Here is a tiny trained network, its code and every weight. The questions are about switching its units off for an input and a target symbol, where a switched-off unit gives its printed mean instead of its output.

import numpy as np


def w(rows, s, z=0):
    codes = np.array(rows[::2]) - 128.0
    scale = np.full(codes.shape[1], s)
    scale[-1] = z or s
    return codes * scale


def softmax(a):
    e = np.exp(a - a.max(-1, keepdims=True))
    return e / e.sum(-1, keepdims=True)


def log_softmax(a):
    a = a - a.max(-1, keepdims=True)
    return a - np.log(np.exp(a).sum(-1, keepdims=True))


def net(x, mask):
    ids = ['βδεθλμξσψω'.index(c) for c in x.split()]
    T = len(ids)
    res = E[ids] + P[:T]
    u = 0
    for l in range(3):
        r = res
        for j in range(3):
            rows = slice(2 * j, 2 * j + 2)
            q, k, v = (r @ M[l][rows].T for M in (Q, K, V))
            z = softmax(np.where(np.tri(T) > 0, q @ k.T / 2**0.5, -1e9)) @ v
            o = O[l][rows]
            res = res + np.where(mask[u + j], z, o[:, -1]) @ o[:, :-1]
        u += 3
    return log_softmax(res[-1] @ U[:, :-1].T + U[:, -1])


Q, K, V, O = {}, {}, {}, {}
E = w([
[238,112,119,170,105,177,190,109,96,164,181],'β',
[165,149,163,103,182,124,109,67,116,64,215],'δ',
[121,169,119,220,47,128,82,82,120,103,66],'ε',
[101,144,249,153,169,75,58,182,170,103,153],'θ',
[55,195,112,186,177,189,67,181,170,159,194],'λ',
[126,52,158,232,104,157,183,102,113,50,177],'μ',
[163,176,219,30,69,190,59,135,140,67,102],'ξ',
[104,43,135,90,55,110,197,241,111,206,201],'σ',
[120,177,76,54,79,21,253,151,56,97,56],'ψ',
[218,33,105,83,144,121,209,161,224,35,103],'ω',
],0.012)
P = w([
[139,189,144,166,124,101,162,134,187,157,189],'0',
[27,171,216,113,136,130,254,167,106,94,152],'1',
[165,127,162,170,139,100,127,117,178,208,138],'2',
[44,168,183,127,103,163,211,189,75,64,123],'3',
[183,107,139,149,141,117,87,158,168,171,113],'4',
[62,123,163,131,49,163,153,202,28,53,100],'5',
[165,43,104,116,136,145,70,145,141,164,66],'6',
[57,77,202,104,80,155,139,177,24,51,121],'7',
[177,95,137,130,143,74,106,103,147,200,59],'8',
],0.0077)
Q[0] = w([
[57,167,83,154,193,162,109,100,49,73,182],'L0H0',
[166,110,137,156,113,112,121,119,141,176,9],'L0H0',
[79,102,114,61,84,105,249,199,98,84,131],'L0H1',
[73,94,116,114,107,164,137,152,158,2,145],'L0H1',
[31,173,203,131,8,163,128,228,77,51,108],'L0H2',
[211,99,121,57,213,107,185,45,192,212,96],'L0H2',
],0.0063)
K[0] = w([
[23,98,126,134,75,137,187,144,91,56,150],'L0H0',
[169,176,149,72,190,81,146,109,167,175,120],'L0H0',
[189,34,49,83,43,53,174,183,100,130,58],'L0H1',
[161,41,168,82,78,151,137,157,114,2,92],'L0H1',
[58,132,166,82,57,158,51,208,96,114,83],'L0H2',
[207,96,50,132,175,61,215,42,123,95,137],'L0H2',
],0.008)
V[0] = w([
[215,109,167,117,173,109,4,97,167,231,120],'L0H0',
[165,184,144,77,209,85,114,165,101,236,153],'L0H0',
[104,186,203,198,204,157,75,57,115,144,211],'L0H1',
[89,238,87,164,218,98,38,105,19,230,59],'L0H1',
[14,128,148,150,119,125,20,199,69,137,116],'L0H2',
[3,188,221,194,164,77,102,249,215,123,136],'L0H2',
],0.0052)
O[0] = w([
[122,29,144,111,106,100,118,237,189,89,100,81],'L0H0',
[125,96,175,117,99,218,173,171,173,64,156,116],'L0H0',
[101,113,165,165,126,196,58,75,173,127,173,149],'L0H1',
[62,90,25,75,3,152,86,125,220,58,189,64],'L0H1',
[60,82,94,106,168,123,121,15,76,233,16,168],'L0H2',
[68,151,221,171,133,143,157,101,131,211,44,255],'L0H2',
],0.0062,0.0088)
Q[1] = w([
[77,224,153,93,76,148,135,71,90,92,98],'L1H0',
[119,192,178,118,159,190,174,148,60,106,129],'L1H0',
[209,100,26,91,114,116,92,140,254,203,107],'L1H1',
[56,130,73,166,114,118,178,169,10,142,182],'L1H1',
[60,241,191,146,76,99,226,164,86,189,89],'L1H2',
[151,73,197,198,169,177,71,93,142,167,128],'L1H2',
],0.0061)
K[1] = w([
[96,95,152,108,117,183,80,168,64,126,68],'L1H0',
[132,71,131,83,85,82,104,190,73,163,42],'L1H0',
[254,55,187,124,98,80,199,142,160,49,167],'L1H1',
[69,213,84,141,150,147,231,140,50,184,179],'L1H1',
[159,22,42,66,175,129,151,152,107,130,35],'L1H2',
[57,123,127,141,152,209,46,52,142,141,135],'L1H2',
],0.0066)
V[1] = w([
[91,127,197,138,140,144,91,152,159,127,112],'L1H0',
[117,76,47,130,130,63,132,174,156,179,213],'L1H0',
[149,118,57,176,124,160,137,158,94,144,146],'L1H1',
[223,121,153,77,133,84,142,71,241,91,95],'L1H1',
[152,98,75,84,153,73,254,190,151,122,68],'L1H2',
[160,83,125,156,197,160,181,143,218,139,127],'L1H2',
],0.0063)
O[1] = w([
[179,200,172,62,127,181,216,74,100,164,182,202],'L1H0',
[24,176,180,212,70,75,108,230,28,157,34,2],'L1H0',
[127,83,44,184,101,207,173,46,161,95,169,84],'L1H1',
[214,244,132,170,46,129,45,212,109,199,68,34],'L1H1',
[110,147,18,13,176,27,116,190,124,164,146,69],'L1H2',
[133,66,44,90,253,138,42,205,68,233,31,152],'L1H2',
],0.0046,0.0093)
Q[2] = w([
[36,225,117,77,128,137,216,105,27,55,140],'L2H0',
[102,183,24,113,86,76,117,183,86,77,106],'L2H0',
[112,217,201,65,157,158,249,40,75,6,218],'L2H1',
[73,49,169,254,156,182,161,96,120,156,208],'L2H1',
[105,86,53,172,112,193,56,187,248,238,160],'L2H2',
[199,65,37,239,75,183,129,161,125,231,152],'L2H2',
],0.0046)
K[2] = w([
[85,30,91,121,161,84,194,175,58,165,201],'L2H0',
[127,174,117,66,119,100,185,153,151,134,152],'L2H0',
[168,103,139,35,121,135,76,95,86,44,121],'L2H1',
[103,95,115,151,150,191,62,55,136,170,107],'L2H1',
[135,215,105,193,144,221,112,191,185,175,168],'L2H2',
[66,189,93,147,170,254,95,95,132,117,220],'L2H2',
],0.0064)
V[2] = w([
[233,126,168,173,87,148,113,55,52,3,28],'L2H0',
[167,29,143,5,27,116,177,135,69,162,98],'L2H0',
[63,110,99,254,176,64,232,164,90,199,194],'L2H1',
[119,225,148,242,235,109,96,19,141,102,133],'L2H1',
[63,125,72,230,155,177,69,63,92,169,210],'L2H2',
[91,224,40,49,144,157,139,68,180,110,108],'L2H2',
],0.0044)
O[2] = w([
[170,184,58,71,85,125,149,6,32,215,38,118],'L2H0',
[98,187,175,148,19,102,84,203,179,205,51,74],'L2H0',
[33,81,59,144,113,204,222,138,111,181,24,153],'L2H1',
[93,97,174,218,33,79,130,224,144,172,91,251],'L2H1',
[172,166,114,149,198,140,89,115,163,177,77,126],'L2H2',
[74,222,55,102,124,109,233,124,255,160,159,129],'L2H2',
],0.005,0.011)
U = w([
[157,199,218,12,21,169,152,113,87,158,86,32],'β',
[188,150,121,96,165,103,70,57,148,45,251,197],'δ',
[123,187,42,144,183,150,51,124,254,234,163,255],'ε',
[211,199,126,160,168,72,143,176,157,107,79,129],'θ',
[116,41,134,188,111,145,218,82,122,28,125,10],'λ',
[82,185,97,84,84,58,159,123,218,151,174,202],'μ',
[117,83,70,48,190,136,115,174,89,218,121,146],'ξ',
[128,208,104,140,72,66,135,20,57,202,25,74],'σ',
[78,119,238,161,58,32,58,230,155,120,56,140],'ψ',
[197,51,67,139,24,187,160,188,122,160,195,127],'ω',
],0.0057,0.0038)

Each question gives the input, a string of symbols that net reads in full, and the target symbol t.
The units are the heads (2 rows each of Q, K, V and O). Each row of codes is followed by its name. A weight is (code - 128) times the scale printed after its matrix; where a second scale follows, it is the last column's (O and U).
mask holds one flag per head, layer by layer. A switched-off head (its flag False) gives its mean, the last column of its rows in O, instead of its output. The means were averaged over made-up inputs and are rounded, as every weight is.
A unit's drop is (log p(t) with every unit on - log p(t) with that unit switched off) / (log p(t) with every unit on - log p(t) with every unit switched off).
The circuit of an input: a set's keep is (log p(t) with only the set's units on - log p(t) with every unit switched off) / (log p(t) with every unit on - log p(t) with every unit switched off). Starting from all 9 units, units are removed one at a time, each time the one whose removal leaves the highest keep (on an exact tie, the one counted first), for as long as the keep stays at least 0.8.
units of the circuit, in order: the units of the circuit, biggest drop first
unit that matters most: the unit with the biggest drop
which heads matter: for each layer, one digit per head in row order, 1 if its drop is at least 0.15 and else 0, layers parted by /
input σ λ ω ε δ λ μ λ, target σ: which heads matter	101 / 000 / 100
input λ λ λ θ ω, target θ: units of the circuit, in order	L1H1, L0H1, L0H2
input δ λ μ μ λ λ ω λ, target ξ: units of the circuit, in order	L1H2, L0H1
input θ σ ψ δ ω ξ, target ξ: unit that matters most	L1H2
input σ σ θ μ, target ψ: units of the circuit, in order	L2H0, L1H0
input δ θ ε δ, target β: which heads matter	001 / 111 / 100
input δ θ ψ β λ ξ, target δ: units of the circuit, in order	L2H1, L1H0
input λ λ σ ψ θ λ, target μ: which heads matter	010 / 011 / 001
input λ ψ ε θ, target μ: units of the circuit, in order	L1H2, L0H1, L2H2
input β θ λ ω μ ψ, target ξ: which heads matter	110 / 001 / 010
input θ θ θ θ ω δ, target ξ: which heads matter	110 / 001 / 000
input ω σ λ ψ λ ψ λ λ, target μ: units of the circuit, in order	L0H1, L1H2, L2H2
input δ θ ω σ ξ λ λ θ, target λ: units of the circuit, in order	L0H2, L1H1, L1H2
input σ θ λ ε λ ω σ, target ξ: which heads matter	010 / 001 / 000
input θ θ δ θ, target β: unit that matters most	L1H0
input λ σ δ δ μ λ δ λ, target λ: units of the circuit, in order	L1H1, L1H2, L0H2
input λ λ λ δ, target λ: units of the circuit, in order	L1H1, L2H0, L0H2
input μ λ δ σ δ β, target ψ: which heads matter	010 / 111 / 110
input λ δ β θ ω θ ω, target θ: units of the circuit, in order	L1H1, L0H2, L0H1
input λ μ λ ξ ψ μ, target μ: units of the circuit, in order	L1H2, L0H1, L2H2
input λ μ θ ω λ μ λ δ, target σ: unit that matters most	L0H0
input θ λ σ λ, target ψ: which heads matter	000 / 000 / 100
input ω λ δ θ ω δ, target ξ: units of the circuit, in order	L0H1, L1H2
input σ δ ψ θ, target μ: units of the circuit, in order	L1H2, L2H2
input ξ ω δ, target δ: which heads matter	001 / 000 / 010
input σ ω λ ξ ψ ε, target μ: which heads matter	010 / 001 / 101
input β δ ξ σ, target ψ: which heads matter	010 / 100 / 100
